Below is a small trained network, with its code and all its weights. Each question gives an input and a target symbol and asks what happens when units are switched off, that is, made to give their printed mean instead of their output.

import numpy as np


def w(rows, s, z=0):
    codes = np.array(rows[::2]) - 128.0
    scale = np.full(codes.shape[1], s)
    scale[-1] = z or s
    return codes * scale


def f(y):
    return np.maximum(y, 0)


def softmax(a):
    e = np.exp(a - a.max(-1, keepdims=True))
    return e / e.sum(-1, keepdims=True)


def log_softmax(a):
    a = a - a.max(-1, keepdims=True)
    return a - np.log(np.exp(a).sum(-1, keepdims=True))


def net(x, mask):
    ids = ['αβγδεηθξπστφψ'.index(c) for c in x.split()]
    T = len(ids)
    res = E[ids] + P[:T]
    r = res
    for j in range(2):
        rows = slice(2 * j, 2 * j + 2)
        q, k, v = (r @ M[0][rows].T for M in (Q, K, V))
        z = softmax(np.where(np.tri(T) > 0, q @ k.T / 2**0.5, -1e9)) @ v
        o = O[0][rows]
        res = res + np.where(mask[j], z, o[:, -1]) @ o[:, :-1]
    y = f(res @ A[0][:, :-1].T + A[0][:, -1])
    res = res + np.where(mask[2:10], y, B[0][:, -1]) @ B[0][:, :-1]
    return log_softmax(res[-1] @ U[:, :-1].T + U[:, -1])


Q, K, V, O, A, B = {}, {}, {}, {}, {}, {}
E = w([
[142,105,145,174,194,141],'α',
[43,177,193,138,172,135],'β',
[228,115,112,120,41,84],'γ',
[116,161,144,46,119,129],'δ',
[173,166,73,132,81,100],'ε',
[196,180,211,85,5,126],'η',
[188,197,84,148,158,158],'θ',
[65,102,174,120,175,102],'ξ',
[70,136,169,233,108,46],'π',
[146,152,132,120,109,26],'σ',
[117,81,75,159,101,113],'τ',
[110,104,70,76,158,140],'φ',
[93,195,101,161,17,110],'ψ',
],0.024)
P = w([
[1,75,95,106,79,155],'0',
[117,161,119,120,189,67],'1',
[38,77,117,128,90,201],'2',
[156,178,131,96,186,73],'3',
[55,93,142,137,98,202],'4',
[186,188,142,87,188,72],'5',
[69,97,161,147,98,196],'6',
[187,201,145,70,191,70],'7',
[70,105,176,157,103,195],'8',
[172,191,153,71,202,64],'9',
],0.0098)
Q[0] = w([
[90,164,146,124,166,134],'h0',
[131,108,169,116,94,193],'h0',
[118,146,73,147,82,74],'h1',
[132,132,121,211,117,247],'h1',
],0.014)
K[0] = w([
[78,148,246,118,162,124],'h0',
[85,58,75,18,216,126],'h0',
[111,154,109,150,74,136],'h1',
[243,55,35,177,101,191],'h1',
],0.011)
V[0] = w([
[100,177,124,170,49,141],'h0',
[183,154,88,255,14,90],'h0',
[91,178,207,51,152,146],'h1',
[87,73,109,62,93,8],'h1',
],0.0074)
O[0] = w([
[140,195,113,150,84,201,186],'h0',
[127,167,170,61,98,2,81],'h0',
[191,142,149,123,128,193,230],'h1',
[141,107,185,86,149,165,252],'h1',
],0.0088,0.0043)
A[0] = w([
[150,146,194,172,163,122,60],'n0',
[115,136,107,92,49,116,176],'n1',
[121,77,137,105,97,148,160],'n2',
[98,162,127,102,73,141,3],'n3',
[47,110,141,83,66,194,26],'n4',
[92,133,182,104,193,171,211],'n5',
[150,173,139,96,247,122,143],'n6',
[164,120,61,143,239,103,90],'n7',
],0.013,0.0052)
B[0] = w([
[145,184,31,2,55,122,162],'n0',
[200,79,164,181,201,145,199],'n1',
[90,5,108,100,227,117,168],'n2',
[178,41,36,165,43,90,158],'n3',
[34,151,197,92,5,197,185],'n4',
[217,216,117,217,113,108,251],'n5',
[124,2,77,85,106,3,215],'n6',
[74,177,193,78,175,75,179],'n7',
],0.0079,0.015)
U = w([
[104,119,148,247,214,98,10],'α',
[88,244,174,106,70,118,165],'β',
[154,67,90,89,174,143,185],'γ',
[146,204,125,44,73,188,169],'δ',
[131,123,33,188,69,123,163],'ε',
[134,107,150,105,72,159,37],'η',
[136,218,1,143,137,178,232],'θ',
[92,121,188,199,140,141,227],'ξ',
[25,162,124,186,87,73,68],'π',
[149,159,249,127,162,116,104],'σ',
[42,58,103,194,124,97,43],'τ',
[90,127,53,91,116,190,252],'φ',
[76,126,78,139,32,133,62],'ψ',
],0.0085,0.0045)

Each question gives the input, a string of symbols that net reads in full, and the target symbol t.
The units are the heads (2 rows each of Q, K, V and O) and the neurons (one row each of A and B). Each row of codes is followed by its name. A weight is (code - 128) times the scale printed after its matrix; where a second scale follows, it is the last column's (O, A, B and U).
mask holds one flag per unit, heads first, then neurons. A switched-off unit (its flag False) gives its mean, the last column of its rows in O or B, instead of its output. The means were averaged over made-up inputs and are rounded, as every weight is.
A unit's drop is (log p(t) with every unit on - log p(t) with that unit switched off) / (log p(t) with every unit on - log p(t) with every unit switched off).
The circuit of an input: a set's keep is (log p(t) with only the set's units on - log p(t) with every unit switched off) / (log p(t) with every unit on - log p(t) with every unit switched off). Starting from all 10 units, units are removed one at a time, each time the one whose removal leaves the highest keep (on an exact tie, the one counted first), for as long as the keep stays at least 0.8.
circuit, biggest first: the units of the circuit, biggest drop first
unit that matters most: the unit with the biggest drop
k most important neurons: the k neurons with the biggest drops, biggest first
which heads matter: for each layer, one digit per head in row order, 1 if its drop is at least 0.15 and else 0, layers parted by /
input ξ ξ β ξ, target θ: circuit, biggest first -> n5, h0, n0
input σ ξ ξ φ σ ξ φ π, target β: circuit, biggest first -> n0, h0
input φ ε ε δ φ τ ξ ψ, target ε: circuit, biggest first -> n3, n1
input ε η φ τ ε δ, target γ: 2 most important neurons -> n6, n4
input ξ γ φ α ξ σ ξ ξ η, target η: unit that matters most -> n2
input ξ φ τ ξ ε τ α ξ ε ε, target γ: circuit, biggest first -> n5, n4
input θ ξ ε ξ γ γ τ ξ φ β, target θ: circuit, biggest first -> n5, n0, h0
input ε β φ φ σ γ, target σ: circuit, biggest first -> h0, n1
input ψ α ψ φ ξ β, target θ: circuit, biggest first -> n0, n5, h0
input φ ε γ θ φ σ, target γ: which heads matter -> 01
input φ τ ξ, target ξ: which heads matter -> 10
input ε ξ β, target β: 4 most important neurons -> n4, n5, n1, n6
input σ ε ξ ξ φ ε ξ τ ε σ, target γ: circuit, biggest first -> n5, n4
input ε τ φ α η, target η: unit that matters most -> n4
input ξ φ ψ φ β, target β: circuit, biggest first -> n4, n5
input γ γ σ τ, target σ: circuit, biggest first -> h0, n6, n1
input ε σ ξ ξ ξ ε γ φ ε θ, target γ: 3 most important neurons -> n6, n5, n4
input φ φ ξ τ γ, target γ: 2 most important neurons -> n2, n5
input ξ ψ σ, target σ: circuit, biggest first -> n1, h0
input ξ ξ ξ ξ γ α, target γ: circuit, biggest first -> n6
input ε ξ α, target α: 2 most important neurons -> n4, n7
input ε α γ δ γ φ φ γ τ, target τ: 3 most important neurons -> n5, n2, n0
input ξ ξ φ α τ ξ τ σ δ θ, target γ: 3 most important neurons -> n6, n4, n5
